Below is a small trained network, with its code and all its weights. Each question gives an input and a class and asks what happens when units are switched off, that is, made to give their printed mean instead of their output.

import numpy as np


def w(rows, s, z=0):
    codes = np.array(rows[::2]) - 128.0
    scale = np.full(codes.shape[1], s)
    scale[-1] = z or s
    return codes * scale


def f(y):
    return y / 2 * (1 + np.tanh(0.7978845608 * (y + 0.044715 * y**3)))


def log_softmax(a):
    a = a - a.max(-1, keepdims=True)
    return a - np.log(np.exp(a).sum(-1, keepdims=True))


def net(x, mask):
    res = np.array(x, float).reshape(1, 2) / 4 @ E
    y = f(res @ A[0][:, :-1].T + A[0][:, -1])
    res = res + np.where(mask, y, B[0][:, -1]) @ B[0][:, :-1]
    return log_softmax(res[-1] @ U[:, :-1].T + U[:, -1])


A, B = {}, {}
E = w([
[79,228,200],'x0',
[2,7,161],'x1',
],0.008)
A[0] = w([
[89,195,240,55],'neuron 0',
[204,44,122,107],'neuron 1',
[87,102,140,2],'neuron 2',
[161,72,10,8],'neuron 3',
[49,67,224,50],'neuron 4',
[46,82,127,108],'neuron 5',
[205,213,116,63],'neuron 6',
[88,210,243,103],'neuron 7',
],0.011,0.0041)
B[0] = w([
[112,44,121,218],'neuron 0',
[98,54,162,209],'neuron 1',
[247,129,66,137],'neuron 2',
[101,71,112,204],'neuron 3',
[140,138,70,254],'neuron 4',
[202,211,77,232],'neuron 5',
[111,131,41,246],'neuron 6',
[107,41,116,246],'neuron 7',
],0.013,0.0056)
U = w([
[152,203,5,88],'0',
[74,39,151,94],'1',
[90,186,174,249],'2',
[137,224,237,65],'3',
[160,192,223,64],'4',
],0.016,0.019)

Each question gives the input, the list of numbers given to net, and the class t.
The units are the neurons (one row each of A and B). Each row of codes is followed by its name. A weight is (code - 128) times the scale printed after its matrix; where a second scale follows, it is the last column's (A, B and U).
mask holds one flag per neuron, in row order. A switched-off neuron (its flag False) gives its mean, the last column of its row in B, instead of its output. The means were averaged over made-up inputs and are rounded, as every weight is.
A unit's drop is (log p(t) with every unit on - log p(t) with that unit switched off) / (log p(t) with every unit on - log p(t) with every unit switched off).
The circuit of an input: a set's keep is (log p(t) with only the set's units on - log p(t) with every unit switched off) / (log p(t) with every unit on - log p(t) with every unit switched off). Starting from all 8 units, units are removed one at a time, each time the one whose removal leaves the highest keep (on an exact tie, the one counted first), for as long as the keep stays at least 0.8.
circuit, biggest first: the units of the circuit, biggest drop first
unit that matters most: the unit with the biggest drop
k most important neurons: the k neurons with the biggest drops, biggest first
drop when u is switched off: that unit's drop, to one decimal
input [-5,6], class 0: unit that matters most => neuron 5
input [1,-3], class 2: circuit, biggest first => neuron 5; neuron 4
input [4,1], class 1: 3 most important neurons => neuron 7; neuron 0; neuron 5
input [-8,-6], class 1: 3 most important neurons => neuron 1; neuron 3; neuron 5
input [2,1], class 2: 3 most important neurons => neuron 1; neuron 3; neuron 6
input [-5,5], class 0: 2 most important neurons => neuron 5; neuron 7
input [-3,1], class 2: 3 most important neurons => neuron 7; neuron 0; neuron 6
input [4,6], class 0: 2 most important neurons => neuron 5; neuron 4
input [-6,-4], class 1: drop when neuron 1 is switched off => 0.2
input [-8,-4], class 1: drop when neuron 6 is switched off => 0.0
input [-6,7], class 0: drop when neuron 5 is switched off => 0.8
